Below is a small trained network, with its code and all its weights. Each question gives an input and a class and asks what happens when units are switched off, that is, made to give their printed mean instead of their output.

import numpy as np


def w(rows, s, z=0):
    codes = np.array(rows[::2]) - 128.0
    scale = np.full(codes.shape[1], s)
    scale[-1] = z or s
    return codes * scale


def norm(h):
    return h / np.sqrt((h * h).mean(-1, keepdims=True) + 1e-5)


def f(y):
    return y / 2 * (1 + np.tanh(0.7978845608 * (y + 0.044715 * y**3)))


def log_softmax(a):
    a = a - a.max(-1, keepdims=True)
    return a - np.log(np.exp(a).sum(-1, keepdims=True))


def net(x, mask):
    res = np.array(x, float).reshape(1, 2) / 4 @ E
    u = 0
    for l in range(2):
        y = f(norm(res) @ A[l][:, :-1].T + A[l][:, -1])
        res = res + np.where(mask[u : u + 9], y, B[l][:, -1]) @ B[l][:, :-1]
        u += 9
    return log_softmax(norm(res)[-1] @ U[:, :-1].T + U[:, -1])


A, B = {}, {}
E = w([
[49,222,68,145,49],'x0',
[2,82,186,248,122],'x1',
],0.01)
A[0] = w([
[73,16,113,176,89,139],'0.n0',
[114,241,88,140,86,76],'0.n1',
[85,104,182,220,143,141],'0.n2',
[51,171,110,182,119,114],'0.n3',
[160,97,106,160,110,217],'0.n4',
[125,165,217,82,79,66],'0.n5',
[12,180,67,173,61,4],'0.n6',
[88,78,12,2,193,52],'0.n7',
[45,158,87,158,91,98],'0.n8',
],0.0095,0.0038)
B[0] = w([
[146,78,230,99,75,227],'0.n0',
[144,76,176,134,33,233],'0.n1',
[103,172,228,131,90,254],'0.n2',
[126,97,73,150,137,214],'0.n3',
[188,126,112,126,107,168],'0.n4',
[110,79,125,201,117,114],'0.n5',
[119,106,105,112,255,252],'0.n6',
[123,121,172,106,144,191],'0.n7',
[185,169,104,98,192,215],'0.n8',
],0.0088,0.0056)
A[1] = w([
[128,136,38,94,150,7],'1.n0',
[131,99,133,143,132,191],'1.n1',
[90,171,183,248,138,57],'1.n2',
[83,67,134,133,198,129],'1.n3',
[132,126,45,141,121,93],'1.n4',
[166,95,114,85,124,93],'1.n5',
[119,118,132,190,118,170],'1.n6',
[140,156,134,162,94,3],'1.n7',
[144,145,92,109,99,151],'1.n8',
],0.016,0.0016)
B[1] = w([
[102,24,217,255,105,209],'1.n0',
[194,219,120,112,84,148],'1.n1',
[209,126,40,78,181,255],'1.n2',
[41,206,79,76,39,220],'1.n3',
[43,35,183,254,94,165],'1.n4',
[114,122,38,199,183,226],'1.n5',
[123,134,102,73,113,154],'1.n6',
[120,117,69,126,85,125],'1.n7',
[98,144,179,157,161,191],'1.n8',
],0.0073,0.007)
U = w([
[62,100,99,226,89,163],'0',
[145,113,230,65,107,168],'1',
[201,171,67,129,5,121],'2',
[57,185,61,46,183,188],'3',
[138,111,97,126,147,2],'4',
[250,127,44,97,205,164],'5',
],0.019,0.0076)

Each question gives the input, the list of numbers given to net, and the class t.
The units are the neurons (one row each of A and B). Each row of codes is followed by its name. A weight is (code - 128) times the scale printed after its matrix; where a second scale follows, it is the last column's (A, B and U).
mask holds one flag per neuron, layer by layer. A switched-off neuron (its flag False) gives its mean, the last column of its row in B, instead of its output. The means were averaged over made-up inputs and are rounded, as every weight is.
A unit's drop is (log p(t) with every unit on - log p(t) with that unit switched off) / (log p(t) with every unit on - log p(t) with every unit switched off).
The circuit of an input: a set's keep is (log p(t) with only the set's units on - log p(t) with every unit switched off) / (log p(t) with every unit on - log p(t) with every unit switched off). Starting from the 12 units with the biggest drops (on a tie, the unit counted first), units are removed one at a time, each time the one whose removal leaves the highest keep (on an exact tie, the one counted first), for as long as the keep stays at least 0.8.
circuit, biggest first: the units of the circuit, biggest drop first
most important unit: the unit with the biggest drop
top k neurons: the k neurons with the biggest drops, biggest first
k most important neurons of layer l: the k neurons of layer l with the biggest drops, biggest first
drop when u is switched off: that unit's drop, to one decimal
input [6,4], class 3: most important unit => 0.n6
input [-1,0], class 5: 2 most important neurons of layer 1 => 1.n3, 1.n0
input [2,4], class 3: circuit, biggest first => 0.n6, 1.n3
input [2,-3], class 2: top 2 neurons => 0.n6, 1.n2
input [0,3], class 1: top 2 neurons => 0.n0, 0.n2
input [5,-4], class 0: top 2 neurons => 0.n0, 0.n2
input [1,-1], class 2: 3 most important neurons of layer 0 => 0.n1, 0.n6, 0.n2
input [1,2], class 3: top 3 neurons => 0.n6, 1.n3, 0.n3
input [1,-2], class 2: 3 most important neurons of layer 0 => 0.n6, 0.n8, 0.n2
input [3,-6], class 2: top 3 neurons => 0.n6, 1.n2, 0.n8
input [3,-7], class 2: top 4 neurons => 0.n6, 1.n2, 0.n8, 0.n0
input [7,-5], class 0: 2 most important neurons of layer 0 => 0.n2, 0.n0
input [0,5], class 1: top 3 neurons => 0.n0, 0.n2, 1.n5
input [3,2], class 3: circuit, biggest first => 0.n6
input [-2,8], class 1: drop when 0.n0 is switched off => 1.0
input [6,6], class 3: drop when 0.n6 is switched off => 0.1
input [2,2], class 3: drop when 0.n6 is switched off => 0.8
